Below is a small trained network, with its code and all its weights. Each question gives an input and a class and asks what happens when units are switched off, that is, made to give their printed mean instead of their output.

import numpy as np


def w(rows, s, z=0):
    codes = np.array(rows[::2]) - 128.0
    scale = np.full(codes.shape[1], s)
    scale[-1] = z or s
    return codes * scale


def f(y):
    return np.maximum(y, 0)


def log_softmax(a):
    a = a - a.max(-1, keepdims=True)
    return a - np.log(np.exp(a).sum(-1, keepdims=True))


def net(x, mask):
    res = np.array(x, float).reshape(1, 5) / 4 @ E
    y = f(res @ A[0][:, :-1].T + A[0][:, -1])
    res = res + np.where(mask, y, B[0][:, -1]) @ B[0][:, :-1]
    return log_softmax(res[-1] @ U[:, :-1].T + U[:, -1])


A, B = {}, {}
E = w([
[138,130,140,142,120,132],'x0',
[120,125,119,123,125,127],'x1',
[212,91,80,91,141,229],'x2',
[51,3,154,206,189,165],'x3',
[152,125,156,125,139,119],'x4',
],0.017)
A[0] = w([
[172,246,110,81,74,114,157],'n0',
[63,242,181,104,68,24,32],'n1',
[105,150,162,125,106,150,51],'n2',
[205,146,94,53,94,215,49],'n3',
[159,162,128,88,90,103,68],'n4',
[162,229,107,65,106,109,132],'n5',
[133,106,112,121,126,85,4],'n6',
],0.014,0.0045)
B[0] = w([
[39,39,251,119,88,184,253],'n0',
[228,221,40,200,235,97,243],'n1',
[124,191,193,114,94,147,133],'n2',
[211,233,1,204,218,21,226],'n3',
[153,81,153,122,69,213,184],'n4',
[73,66,181,47,67,152,236],'n5',
[101,149,132,134,123,108,130],'n6',
],0.0093,0.029)
U = w([
[68,5,205,103,124,160,253],'0',
[199,216,92,118,170,59,3],'1',
],0.014,0.0049)

Each question gives the input, the list of numbers given to net, and the class t.
The units are the neurons (one row each of A and B). Each row of codes is followed by its name. A weight is (code - 128) times the scale printed after its matrix; where a second scale follows, it is the last column's (A, B and U).
mask holds one flag per neuron, in row order. A switched-off neuron (its flag False) gives its mean, the last column of its row in B, instead of its output. The means were averaged over made-up inputs and are rounded, as every weight is.
A unit's drop is (log p(t) with every unit on - log p(t) with that unit switched off) / (log p(t) with every unit on - log p(t) with every unit switched off).
unit that matters most: the unit with the biggest drop
top k neurons: the k neurons with the biggest drops, biggest first
drop when u is switched off: that unit's drop, to one decimal
input [-2,1,4,-8,-5], class 0: top 2 neurons => (n0, n5)
input [7,-4,-3,-8,-2], class 0: unit that matters most => n0
input [4,2,4,-4,4], class 0: top 2 neurons => (n1, n0)
input [-6,-7,5,4,8], class 1: top 2 neurons => (n0, n5)
input [1,2,-5,-7,-5], class 0: top 3 neurons => (n0, n5, n3)
input [-3,4,1,-6,-3], class 0: top 2 neurons => (n0, n5)
input [-1,-5,8,7,-2], class 1: top 2 neurons => (n0, n5)
input [4,-6,-2,-4,-8], class 0: top 2 neurons => (n0, n3)
input [7,2,2,-8,5], class 0: top 2 neurons => (n0, n5)
input [4,1,5,-8,7], class 0: drop when n0 is switched off => 1.6
input [-1,-7,8,7,7], class 1: drop when n2 is switched off => 0.0
input [4,7,-7,6,4], class 1: drop when n0 is switched off => 1.8
input [1,7,4,3,-7], class 1: drop when n4 is switched off => 0.1
